Here is a tiny trained network, its code and every weight. The questions are about switching its units off for an input and a class, where a switched-off unit gives its printed mean instead of its output.

import numpy as np


def w(rows, s, z=0):
    codes = np.array(rows[::2]) - 128.0
    scale = np.full(codes.shape[1], s)
    scale[-1] = z or s
    return codes * scale


def f(y):
    return y / 2 * (1 + np.tanh(0.7978845608 * (y + 0.044715 * y**3)))


def log_softmax(a):
    a = a - a.max(-1, keepdims=True)
    return a - np.log(np.exp(a).sum(-1, keepdims=True))


def net(x, mask):
    res = np.array(x, float).reshape(1, 3) / 4 @ E
    y = f(res @ A[0][:, :-1].T + A[0][:, -1])
    res = res + np.where(mask, y, B[0][:, -1]) @ B[0][:, :-1]
    return log_softmax(res[-1] @ U[:, :-1].T + U[:, -1])


A, B = {}, {}
E = w([
[2,154,117,53],'x0',
[94,154,142,227],'x1',
[128,173,108,120],'x2',
],0.012)
A[0] = w([
[140,137,121,110,124],'N1',
[120,127,140,69,173],'N2',
[17,148,145,178,75],'N3',
[145,153,140,249,176],'N4',
[249,124,138,68,254],'N5',
[105,130,146,65,175],'N6',
[97,105,114,32,150],'N7',
[159,122,133,81,239],'N8',
[139,137,116,174,76],'N9',
],0.02,0.0051)
B[0] = w([
[149,76,155,130,133],'N1',
[130,132,153,75,181],'N2',
[49,52,28,171,246],'N3',
[117,220,214,193,255],'N4',
[251,78,34,150,246],'N5',
[121,118,154,62,195],'N6',
[111,116,205,55,225],'N7',
[190,149,85,66,179],'N8',
[102,172,166,109,159],'N9',
],0.032,0.016)
U = w([
[203,111,51,121,151],'0',
[110,117,189,21,27],'1',
[124,186,171,170,250],'2',
[12,71,26,153,61],'3',
],0.011,0.0022)

Each question gives the input, the list of numbers given to net, and the class t.
The units are the neurons (one row each of A and B). Each row of codes is followed by its name. A weight is (code - 128) times the scale printed after its matrix; where a second scale follows, it is the last column's (A, B and U).
mask holds one flag per neuron, in row order. A switched-off neuron (its flag False) gives its mean, the last column of its row in B, instead of its output. The means were averaged over made-up inputs and are rounded, as every weight is.
A unit's drop is (log p(t) with every unit on - log p(t) with that unit switched off) / (log p(t) with every unit on - log p(t) with every unit switched off).
The circuit of an input: a set's keep is (log p(t) with only the set's units on - log p(t) with every unit switched off) / (log p(t) with every unit on - log p(t) with every unit switched off). Starting from all 9 units, units are removed one at a time, each time the one whose removal leaves the highest keep (on an exact tie, the one counted first), for as long as the keep stays at least 0.8.
circuit, biggest first: the units of the circuit, biggest drop first
k most important neurons: the k neurons with the biggest drops, biggest first
drop when u is switched off: that unit's drop, to one decimal
input [-6,1,4], class 2: circuit, biggest first	[N4]
input [-7,1,8], class 2: 2 most important neurons	[N4 N3]
input [1,-8,-6], class 1: 3 most important neurons	[N7 N6 N3]
input [-8,1,4], class 2: 3 most important neurons	[N4 N3 N9]
input [1,2,-5], class 3: 2 most important neurons	[N4 N5]
input [1,-6,-8], class 1: 2 most important neurons	[N7 N3]
input [1,-6,2], class 1: 2 most important neurons	[N7 N3]
input [0,1,5], class 2: 3 most important neurons	[N3 N5 N7]
input [2,4,0], class 3: drop when N5 is switched off	0.0
input [3,0,7], class 1: drop when N5 is switched off	0.8
input [4,1,-7], class 3: drop when N3 is switched off	0.9
